Below are the code and all the weights of a small trained network. Each question names an input and a class and asks about switching units off, where a switched-off unit gives its printed mean instead of its output.

import numpy as np


def w(rows, s, z=0):
    codes = np.array(rows[::2]) - 128.0
    scale = np.full(codes.shape[1], s)
    scale[-1] = z or s
    return codes * scale


def norm(h):
    return h / np.sqrt((h * h).mean(-1, keepdims=True) + 1e-5)


def f(y):
    return y / 2 * (1 + np.tanh(0.7978845608 * (y + 0.044715 * y**3)))


def log_softmax(a):
    a = a - a.max(-1, keepdims=True)
    return a - np.log(np.exp(a).sum(-1, keepdims=True))


def net(x, mask):
    res = np.array(x, float).reshape(1, 4) / 4 @ E
    u = 0
    for l in range(3):
        y = f(norm(res) @ A[l][:, :-1].T + A[l][:, -1])
        res = res + np.where(mask[u : u + 4], y, B[l][:, -1]) @ B[l][:, :-1]
        u += 4
    return log_softmax(norm(res)[-1] @ U[:, :-1].T + U[:, -1])


A, B = {}, {}
E = w([
[114,58,67,124,156,156,232,184],'x0',
[44,102,176,117,70,198,60,190],'x1',
[110,14,67,109,97,212,82,84],'x2',
[150,118,109,90,254,221,144,145],'x3',
],0.0026)
A[0] = w([
[130,149,110,131,145,141,103,123,80],'0.n0',
[93,117,139,121,2,118,58,115,2],'0.n1',
[130,130,119,125,131,127,122,132,123],'0.n2',
[58,95,148,105,147,213,107,197,3],'0.n3',
],0.0051,0.0024)
B[0] = w([
[130,115,155,127,142,136,136,112,109],'0.n0',
[69,137,158,233,3,130,72,6,251],'0.n1',
[129,134,126,124,123,134,125,121,126],'0.n2',
[148,181,144,30,93,232,157,198,201],'0.n3',
],0.0045,0.0024)
A[1] = w([
[134,2,34,64,108,150,185,85,28],'1.n0',
[109,128,107,111,141,145,98,123,55],'1.n1',
[31,65,157,179,15,117,98,143,6],'1.n2',
[127,111,97,88,231,136,216,194,126],'1.n3',
],0.0032,0.0022)
B[1] = w([
[140,128,59,231,181,122,191,140,167],'1.n0',
[227,161,142,154,145,146,151,103,89],'1.n1',
[139,133,179,196,95,132,48,81,211],'1.n2',
[96,94,139,185,2,96,58,107,252],'1.n3',
],0.0035,0.0017)
A[2] = w([
[175,146,165,73,226,150,22,70,57],'2.n0',
[172,41,11,148,162,136,165,75,1],'2.n1',
[142,220,183,129,143,1,163,157,17],'2.n2',
[117,202,174,89,112,154,112,160,109],'2.n3',
],0.0047,0.0034)
B[2] = w([
[138,60,165,126,156,3,82,199,171],'2.n0',
[127,126,70,183,205,173,122,48,215],'2.n1',
[152,225,124,45,117,157,210,50,250],'2.n2',
[168,71,59,104,148,140,148,95,169],'2.n3',
],0.0058,0.0018)
U = w([
[167,70,167,97,200,19,44,157,99],'0',
[138,80,33,209,203,157,147,70,136],'1',
[90,124,183,186,35,114,33,69,213],'2',
[158,235,145,67,133,82,202,89,155],'3',
[119,93,132,49,132,250,120,217,147],'4',
[101,80,108,171,99,62,170,198,2],'5',
],0.011,0.0034)

Each question gives the input, the list of numbers given to net, and the class t.
The units are the neurons (one row each of A and B). Each row of codes is followed by its name. A weight is (code - 128) times the scale printed after its matrix; where a second scale follows, it is the last column's (A, B and U).
mask holds one flag per neuron, layer by layer. A switched-off neuron (its flag False) gives its mean, the last column of its row in B, instead of its output. The means were averaged over made-up inputs and are rounded, as every weight is.
A unit's drop is (log p(t) with every unit on - log p(t) with that unit switched off) / (log p(t) with every unit on - log p(t) with every unit switched off).
The circuit of an input: a set's keep is (log p(t) with only the set's units on - log p(t) with every unit switched off) / (log p(t) with every unit on - log p(t) with every unit switched off). Starting from all 12 units, units are removed one at a time, each time the one whose removal leaves the highest keep (on an exact tie, the one counted first), for as long as the keep stays at least 0.8.
circuit, biggest first: the units of the circuit, biggest drop first
unit that matters most: the unit with the biggest drop
top k neurons: the k neurons with the biggest drops, biggest first
drop when u is switched off: that unit's drop, to one decimal
input [3,-2,-1,-4], class 3: unit that matters most	0.n1
input [0,-4,-2,-8], class 3: top 2 neurons	[2.n2, 1.n3]
input [-7,2,-7,-2], class 3: top 2 neurons	[2.n2, 1.n3]
input [-4,-5,1,0], class 0: circuit, biggest first	[2.n0, 0.n1]
input [-2,-1,-3,-5], class 3: top 3 neurons	[1.n3, 2.n2, 2.n0]
input [-8,1,-5,2], class 3: circuit, biggest first	[2.n2, 0.n1]
input [2,3,2,-1], class 4: top 2 neurons	[0.n3, 1.n3]
input [1,5,-7,4], class 4: top 2 neurons	[0.n3, 2.n3]
input [-5,2,3,6], class 0: top 2 neurons	[2.n0, 2.n2]
input [-2,-6,-3,7], class 0: top 2 neurons	[2.n0, 1.n0]
input [-6,-2,-6,-8], class 3: drop when 2.n2 is switched off	0.8
input [-5,-3,5,8], class 0: drop when 2.n0 is switched off	0.9
input [-6,1,-6,-2], class 3: drop when 0.n0 is switched off	0.0
input [8,-1,-6,3], class 5: circuit, biggest first	[1.n3]
